Below is a small trained network, with its code and all its weights. Each question gives an input and a target symbol and asks what happens when units are switched off, that is, made to give their printed mean instead of their output.

import numpy as np


def w(rows, s, z=0):
    codes = np.array(rows[::2]) - 128.0
    scale = np.full(codes.shape[1], s)
    scale[-1] = z or s
    return codes * scale


def norm(h):
    return h / np.sqrt((h * h).mean(-1, keepdims=True) + 1e-5)


def f(y):
    return y / 2 * (1 + np.tanh(0.7978845608 * (y + 0.044715 * y**3)))


def softmax(a):
    e = np.exp(a - a.max(-1, keepdims=True))
    return e / e.sum(-1, keepdims=True)


def log_softmax(a):
    a = a - a.max(-1, keepdims=True)
    return a - np.log(np.exp(a).sum(-1, keepdims=True))


def net(x, mask):
    ids = ['αγδεζθξφω'.index(c) for c in x.split()]
    T = len(ids)
    res = E[ids] + P[:T]
    u = 0
    for l in range(2):
        r = norm(res)
        for j in range(2):
            rows = slice(3 * j, 3 * j + 3)
            q, k, v = (r @ M[l][rows].T for M in (Q, K, V))
            z = softmax(np.where(np.tri(T) > 0, q @ k.T / 3**0.5, -1e9)) @ v
            o = O[l][rows]
            res = res + np.where(mask[u + j], z, o[:, -1]) @ o[:, :-1]
        u += 2
        y = f(norm(res) @ A[l][:, :-1].T + A[l][:, -1])
        res = res + np.where(mask[u : u + 8], y, B[l][:, -1]) @ B[l][:, :-1]
        u += 8
    return log_softmax(norm(res)[-1] @ U[:, :-1].T + U[:, -1])


Q, K, V, O, A, B = {}, {}, {}, {}, {}, {}
E = w([
[140,72,123,92,209],'α',
[90,180,108,171,201],'γ',
[78,49,130,79,183],'δ',
[210,78,115,145,178],'ε',
[80,160,96,208,132],'ζ',
[135,3,104,164,116],'θ',
[114,212,165,120,118],'ξ',
[62,173,144,125,94],'φ',
[153,193,140,174,95],'ω',
],0.0029)
P = w([
[128,164,41,81,152],'0',
[88,164,82,149,177],'1',
[84,128,114,183,199],'2',
[103,110,114,163,163],'3',
[132,109,111,131,126],'4',
[123,127,137,144,112],'5',
[101,115,186,193,123],'6',
[126,103,187,164,95],'7',
[150,116,175,130,55],'8',
[147,121,207,132,56],'9',
[142,151,254,164,50],'10',
],0.0033)
Q[0] = w([
[116,132,101,88,139],'L0H1',
[124,136,121,134,105],'L0H1',
[140,136,123,124,106],'L0H1',
[132,108,13,7,180],'L0H2',
[134,125,255,206,89],'L0H2',
[148,106,166,90,153],'L0H2',
],0.004)
K[0] = w([
[123,132,101,135,150],'L0H1',
[149,126,134,132,129],'L0H1',
[148,133,126,144,125],'L0H1',
[87,153,1,128,205],'L0H2',
[176,120,233,97,50],'L0H2',
[139,169,83,94,123],'L0H2',
],0.0048)
V[0] = w([
[127,127,127,127,127],'L0H1',
[100,120,136,100,122],'L0H1',
[122,88,84,130,83],'L0H1',
[72,198,181,109,177],'L0H2',
[110,177,83,173,5],'L0H2',
[153,151,179,22,9],'L0H2',
],0.0016)
O[0] = w([
[128,129,127,128,129,128],'L0H1',
[134,132,114,134,120,119],'L0H1',
[120,167,99,132,154,144],'L0H1',
[151,62,160,147,126,111],'L0H2',
[101,110,72,146,231,111],'L0H2',
[102,112,6,160,93,2],'L0H2',
],0.002,0.0015)
A[0] = w([
[128,128,128,128,128,128],'L0N1',
[130,134,120,132,146,98],'L0N2',
[151,143,171,125,4,177],'L0N3',
[134,90,190,165,101,105],'L0N4',
[125,127,130,133,130,121],'L0N5',
[127,92,71,135,239,2],'L0N6',
[106,117,135,114,112,138],'L0N7',
[115,171,66,109,203,98],'L0N8',
],0.0027,0.0018)
B[0] = w([
[128,128,128,128,128,128],'L0N1',
[128,117,136,132,109,90],'L0N2',
[45,95,91,194,232,247],'L0N3',
[143,106,109,60,192,254],'L0N4',
[133,130,125,121,125,128],'L0N5',
[85,22,121,251,42,90],'L0N6',
[156,148,131,143,153,146],'L0N7',
[137,67,230,194,117,85],'L0N8',
],0.0015,0.0007)
Q[1] = w([
[93,151,147,193,142],'L1H1',
[141,93,207,156,139],'L1H1',
[182,15,128,125,151],'L1H1',
[122,2,175,106,126],'L1H2',
[74,160,97,168,69],'L1H2',
[89,148,189,172,132],'L1H2',
],0.015)
K[1] = w([
[148,193,12,56,88],'L1H1',
[146,132,145,129,9],'L1H1',
[117,137,219,164,69],'L1H1',
[170,131,210,158,61],'L1H2',
[133,173,90,112,193],'L1H2',
[179,154,62,42,73],'L1H2',
],0.011)
V[1] = w([
[49,151,173,31,125],'L1H1',
[2,82,83,185,60],'L1H1',
[143,18,105,100,175],'L1H1',
[121,150,186,62,254],'L1H2',
[154,198,126,178,150],'L1H2',
[13,87,95,106,142],'L1H2',
],0.0055)
O[1] = w([
[115,112,96,134,2,25],'L1H1',
[31,201,136,153,136,241],'L1H1',
[172,146,166,188,119,229],'L1H1',
[152,211,156,92,99,129],'L1H2',
[132,135,87,74,166,75],'L1H2',
[103,106,158,115,72,250],'L1H2',
],0.0088,0.0017)
A[1] = w([
[183,199,159,93,159,92],'L1N1',
[197,128,147,175,21,66],'L1N2',
[133,106,99,45,67,144],'L1N3',
[232,112,127,174,126,106],'L1N4',
[56,69,121,122,117,136],'L1N5',
[72,181,109,158,29,63],'L1N6',
[95,82,184,255,177,3],'L1N7',
[127,64,65,62,149,106],'L1N8',
],0.0079,0.0049)
B[1] = w([
[96,163,49,171,65,137],'L1N1',
[115,134,193,11,150,169],'L1N2',
[161,115,153,253,107,155],'L1N3',
[129,142,85,167,197,150],'L1N4',
[203,171,108,137,124,184],'L1N5',
[70,26,42,109,186,149],'L1N6',
[104,100,243,215,155,252],'L1N7',
[159,33,163,80,115,170],'L1N8',
],0.0069,0.0049)
U = w([
[248,234,199,45,97,118],'α',
[150,231,47,166,30,208],'γ',
[43,107,205,14,5,8],'δ',
[236,196,30,186,219,11],'ε',
[17,248,80,56,188,166],'ζ',
[91,116,232,221,188,196],'θ',
[250,39,114,173,2,65],'ξ',
[19,66,3,166,76,134],'φ',
[156,15,120,20,223,137],'ω',
],0.0074,0.0019)

Each question gives the input, a string of symbols that net reads in full, and the target symbol t.
The units are the heads (3 rows each of Q, K, V and O) and the neurons (one row each of A and B). Each row of codes is followed by its name. A weight is (code - 128) times the scale printed after its matrix; where a second scale follows, it is the last column's (O, A, B and U).
mask holds one flag per unit, layer by layer, with each layer's heads first. A switched-off unit (its flag False) gives its mean, the last column of its rows in O or B, instead of its output. The means were averaged over made-up inputs and are rounded, as every weight is.
A unit's drop is (log p(t) with every unit on - log p(t) with that unit switched off) / (log p(t) with every unit on - log p(t) with every unit switched off).
The circuit of an input: a set's keep is (log p(t) with only the set's units on - log p(t) with every unit switched off) / (log p(t) with every unit on - log p(t) with every unit switched off). Starting from the 12 units with the biggest drops (on a tie, the unit counted first), units are removed one at a time, each time the one whose removal leaves the highest keep (on an exact tie, the one counted first), for as long as the keep stays at least 0.8.
circuit, biggest first: the units of the circuit, biggest drop first
most important unit: the unit with the biggest drop
k most important neurons: the k neurons with the biggest drops, biggest first
top k neurons in layer l: the k neurons of layer l with the biggest drops, biggest first
which heads matter: for each layer, one digit per head in row order, 1 if its drop is at least 0.15 and else 0, layers parted by /
input φ ζ α θ θ α ζ ξ θ ε ξ, target φ: which heads matter : 00 / 10
input α ξ θ φ ω θ, target ω: most important unit : L1H2
input α θ ω α, target ω: circuit, biggest first : (L1H1 L1N7)
input α θ ζ, target α: circuit, biggest first : (L1H1 L1H2 L1N2)
input γ θ γ φ θ α, target φ: circuit, biggest first : (L1H1 L1N6)
input ω θ δ ζ θ ξ ω, target ω: circuit, biggest first : (L1H1 L1H2)
input ζ α ζ ε ε α, target ε: which heads matter : 01 / 11
input ζ φ α δ θ θ θ δ ω θ ε, target ω: circuit, biggest first : (L1H1 L1N7)
input ε θ θ θ γ γ ξ ζ ε, target ξ: which heads matter : 01 / 10
input α ε α ζ θ θ α ξ γ ε, target ξ: circuit, biggest first : (L1H1 L1N3)
input δ θ ξ ζ θ γ θ ξ, target δ: top 3 neurons in layer 1 : (L1N2 L1N6 L1N7)
input θ ε θ α θ ω ξ θ α, target ξ: 2 most important neurons : (L0N4 L1N5)
input α ζ θ ω θ θ α α α ζ α, target ζ: circuit, biggest first : (L1H1 L1N7)
input ω ζ φ α θ ζ ξ, target ω: most important neuron : (L1N8)
input γ θ ε θ ω, target γ: circuit, biggest first : (L1H2 L1N1)
input ε γ θ α α ζ θ θ α θ ζ, target ε: which heads matter : 00 / 11
input ε α ζ δ ζ θ δ ω α γ, target ε: which heads matter : 00 / 10
input γ α ζ ζ α δ, target ζ: which heads matter : 00 / 11
input ζ ξ ε θ, target ξ: 2 most important neurons : (L0N8 L0N4)
input δ ξ φ θ ξ ω ω ζ ζ, target δ: circuit, biggest first : (L1N2 L1H1)
input ζ ε θ ξ θ φ, target ζ: which heads matter : 00 / 00
input ξ α ε ξ ξ ζ θ ζ ξ φ ω, target ξ: which heads matter : 00 / 10
input ξ δ α θ ζ θ ζ δ φ ω, target ξ: 2 most important neurons : (L1N3 L0N3)
input ζ θ φ ε δ ζ ξ, target ζ: circuit, biggest first : (L1H1 L1N7 L1H2)
input δ θ θ α ω, target δ: most important neuron : (L1N2)
input ε α α, target ε: which heads matter : 00 / 11
input γ φ θ ε θ ω α α, target ω: circuit, biggest first : (L1H1)
